Below is a small trained network, with its code and all its weights. Each question gives an input and a target symbol and asks what happens when units are switched off, that is, made to give their printed mean instead of their output.

import numpy as np


def w(rows, s, z=0):
    codes = np.array(rows[::2]) - 128.0
    scale = np.full(codes.shape[1], s)
    scale[-1] = z or s
    return codes * scale


def softmax(a):
    e = np.exp(a - a.max(-1, keepdims=True))
    return e / e.sum(-1, keepdims=True)


def log_softmax(a):
    a = a - a.max(-1, keepdims=True)
    return a - np.log(np.exp(a).sum(-1, keepdims=True))


def net(x, mask):
    ids = ['αηλμξφω'.index(c) for c in x.split()]
    T = len(ids)
    res = E[ids] + P[:T]
    u = 0
    for l in range(3):
        r = res
        for j in range(2):
            rows = slice(2 * j, 2 * j + 2)
            q, k, v = (r @ M[l][rows].T for M in (Q, K, V))
            z = softmax(np.where(np.tri(T) > 0, q @ k.T / 2**0.5, -1e9)) @ v
            o = O[l][rows]
            res = res + np.where(mask[u + j], z, o[:, -1]) @ o[:, :-1]
        u += 2
    return log_softmax(res[-1] @ U[:, :-1].T + U[:, -1])


Q, K, V, O = {}, {}, {}, {}
E = w([
[228,79,176,93,125,145,190,78,145,134,175,44],'α',
[56,249,137,191,105,44,114,174,245,105,115,74],'η',
[68,104,82,134,150,50,165,106,104,110,169,98],'λ',
[178,112,118,128,215,157,150,46,99,59,115,131],'μ',
[61,26,200,180,104,104,38,117,112,139,132,83],'ξ',
[134,116,182,118,148,123,90,97,150,190,112,111],'φ',
[190,25,130,150,152,7,86,89,191,111,141,86],'ω',
],0.019)
P = w([
[97,158,120,163,165,108,144,182,114,182,150,148],'0',
[83,117,142,101,98,125,127,12,136,80,198,123],'1',
[167,129,133,80,100,98,136,121,50,155,50,94],'2',
[112,109,76,227,172,165,116,147,144,184,122,116],'3',
[117,89,134,80,103,175,116,22,147,97,177,135],'4',
[178,127,134,78,103,110,138,145,53,159,64,94],'5',
[112,97,71,228,171,181,115,152,153,180,110,126],'6',
[134,105,147,64,144,186,95,76,150,103,189,150],'7',
[193,123,142,81,113,103,129,145,50,151,75,106],'8',
[113,89,63,241,165,191,118,160,156,179,114,109],'9',
[122,95,134,44,167,207,88,116,171,134,176,141],'10',
[196,123,164,77,150,83,136,173,24,145,102,74],'11',
],0.012)
Q[0] = w([
[94,162,141,153,160,68,109,177,35,160,11,107],'L0H0',
[4,180,138,128,186,178,137,71,139,66,164,144],'L0H0',
[44,143,148,221,142,151,121,117,116,158,145,92],'L0H1',
[141,101,49,145,137,47,134,117,169,136,130,117],'L0H1',
],0.028)
K[0] = w([
[35,121,180,122,58,175,7,164,160,105,84,178],'L0H0',
[120,252,5,96,197,144,221,78,134,63,70,200],'L0H0',
[90,101,181,205,112,177,134,193,36,160,65,122],'L0H1',
[211,124,53,186,131,73,179,171,131,115,95,64],'L0H1',
],0.023)
V[0] = w([
[155,189,13,2,161,144,114,122,219,152,163,122],'L0H0',
[177,130,135,226,97,59,232,82,79,162,96,195],'L0H0',
[50,81,91,87,105,142,103,146,115,185,137,166],'L0H1',
[178,143,128,217,146,85,182,150,61,187,44,87],'L0H1',
],0.0089)
O[0] = w([
[111,173,39,134,2,151,36,124,141,112,98,119,1],'L0H0',
[136,122,116,64,106,179,37,176,191,108,132,72,106],'L0H0',
[143,191,194,123,137,133,117,119,90,111,183,101,97],'L0H1',
[166,99,253,100,67,223,161,117,122,115,81,187,131],'L0H1',
],0.0047,0.0061)
Q[1] = w([
[115,102,136,121,192,142,54,51,122,173,146,155],'L1H0',
[96,247,150,4,86,70,130,137,130,174,114,107],'L1H0',
[132,123,119,47,76,76,154,134,90,112,80,80],'L1H1',
[164,197,94,151,88,192,130,243,109,78,152,198],'L1H1',
],0.026)
K[1] = w([
[142,138,112,100,134,139,83,87,92,236,150,186],'L1H0',
[171,218,154,172,139,33,159,187,98,188,4,55],'L1H0',
[116,93,122,57,114,94,140,140,90,156,186,139],'L1H1',
[157,215,94,113,154,122,167,95,240,92,131,188],'L1H1',
],0.025)
V[1] = w([
[175,186,150,131,58,40,101,144,15,80,26,69],'L1H0',
[121,151,137,171,151,136,173,216,178,85,56,65],'L1H0',
[131,117,109,2,212,124,167,102,175,114,230,191],'L1H1',
[115,91,165,52,73,151,78,137,131,221,232,242],'L1H1',
],0.0081)
O[1] = w([
[179,48,66,133,133,118,75,135,77,168,157,170,25],'L1H0',
[196,30,107,113,110,212,119,77,107,183,118,169,44],'L1H0',
[232,115,141,235,146,102,152,140,125,74,223,66,3],'L1H1',
[113,146,162,103,149,76,254,166,215,67,78,200,91],'L1H1',
],0.0048,0.0035)
Q[2] = w([
[59,62,188,172,224,124,70,136,190,165,145,125],'L2H0',
[119,135,106,155,98,181,130,144,43,67,79,155],'L2H0',
[129,79,161,25,193,122,132,116,129,127,219,166],'L2H1',
[189,99,168,31,158,126,201,202,3,138,88,103],'L2H1',
],0.025)
K[2] = w([
[125,176,124,216,174,187,137,191,171,159,92,160],'L2H0',
[111,117,121,119,135,116,91,57,75,69,107,160],'L2H0',
[64,181,131,140,188,185,164,134,165,180,122,154],'L2H1',
[2,132,148,125,137,154,107,102,217,49,229,140],'L2H1',
],0.028)
V[2] = w([
[66,97,142,139,32,113,196,90,161,124,177,187],'L2H0',
[139,147,98,201,168,186,153,247,182,154,147,144],'L2H0',
[169,136,113,108,102,86,109,147,83,127,91,126],'L2H1',
[146,117,131,132,146,140,126,163,110,139,71,127],'L2H1',
],0.015)
O[2] = w([
[84,52,152,75,106,38,120,80,169,179,115,125,87],'L2H0',
[139,92,109,2,137,53,72,29,159,205,110,129,245],'L2H0',
[170,153,122,118,235,113,207,84,154,96,119,123,3],'L2H1',
[173,110,175,113,156,101,112,221,140,121,200,141,73],'L2H1',
],0.0057,0.0047)
U = w([
[174,77,161,56,44,206,131,22,171,61,163,94,132],'α',
[98,104,29,131,138,151,64,147,117,207,126,146,115],'η',
[33,213,47,219,86,42,158,93,177,109,229,91,192],'λ',
[173,68,131,61,132,248,100,102,102,96,193,141,224],'μ',
[36,14,105,219,128,177,151,125,106,172,212,176,2],'ξ',
[182,176,212,89,127,126,225,134,74,205,82,195,163],'φ',
[182,43,94,254,147,97,131,163,199,154,121,146,13],'ω',
],0.0064,0.0035)

Each question gives the input, a string of symbols that net reads in full, and the target symbol t.
The units are the heads (2 rows each of Q, K, V and O). Each row of codes is followed by its name. A weight is (code - 128) times the scale printed after its matrix; where a second scale follows, it is the last column's (O and U).
mask holds one flag per head, layer by layer. A switched-off head (its flag False) gives its mean, the last column of its rows in O, instead of its output. The means were averaged over made-up inputs and are rounded, as every weight is.
A unit's drop is (log p(t) with every unit on - log p(t) with that unit switched off) / (log p(t) with every unit on - log p(t) with every unit switched off).
The circuit of an input: a set's keep is (log p(t) with only the set's units on - log p(t) with every unit switched off) / (log p(t) with every unit on - log p(t) with every unit switched off). Starting from all 6 units, units are removed one at a time, each time the one whose removal leaves the highest keep (on an exact tie, the one counted first), for as long as the keep stays at least 0.8.
circuit, biggest first: the units of the circuit, biggest drop first
most important unit: the unit with the biggest drop
which heads matter: for each layer, one digit per head in row order, 1 if its drop is at least 0.15 and else 0, layers parted by /
drop when u is switched off: that unit's drop, to one decimal
input α ω η φ η η φ φ ξ, target φ: which heads matter => 10 / 00 / 00
input λ η λ, target ξ: circuit, biggest first => L2H0, L1H0
input μ η α η φ, target λ: most important unit => L1H0
input η φ φ η α φ α φ φ φ ω, target λ: circuit, biggest first => L1H0, L0H1
input ξ φ μ φ μ ω φ φ φ η φ, target η: circuit, biggest first => L0H1, L2H0
input φ η φ φ η φ, target η: which heads matter => 01 / 00 / 00
input φ α η λ μ α λ η η α η ω, target α: circuit, biggest first => L0H1, L2H0
input φ α φ ω ξ λ φ λ ω, target φ: circuit, biggest first => L0H0, L1H1
input λ φ φ μ φ φ φ, target φ: circuit, biggest first => L0H1, L2H1, L1H0
input ξ ξ η η η ξ λ ω φ φ α λ, target φ: which heads matter => 11 / 00 / 00
input φ η α φ λ φ φ ξ ω, target φ: which heads matter => 10 / 00 / 00
input λ η μ α ξ η φ, target φ: which heads matter => 00 / 00 / 00
input φ α μ η η φ η λ φ μ λ, target α: which heads matter => 01 / 00 / 10
input φ φ λ, target ξ: circuit, biggest first => L2H0, L1H0, L0H1
input λ λ α, target μ: circuit, biggest first => L2H0, L1H0, L0H0
input η φ ξ η η μ η μ φ μ η, target η: most important unit => L1H1
input η φ ω λ φ ω, target α: drop when L1H1 is switched off => -0.1
input ξ η φ φ μ η λ φ φ ξ ω λ, target φ: drop when L0H1 is switched off => 0.2
input λ φ ξ μ φ α, target φ: drop when L2H0 is switched off => 0.0
input λ φ μ η α, target λ: most important unit => L0H0
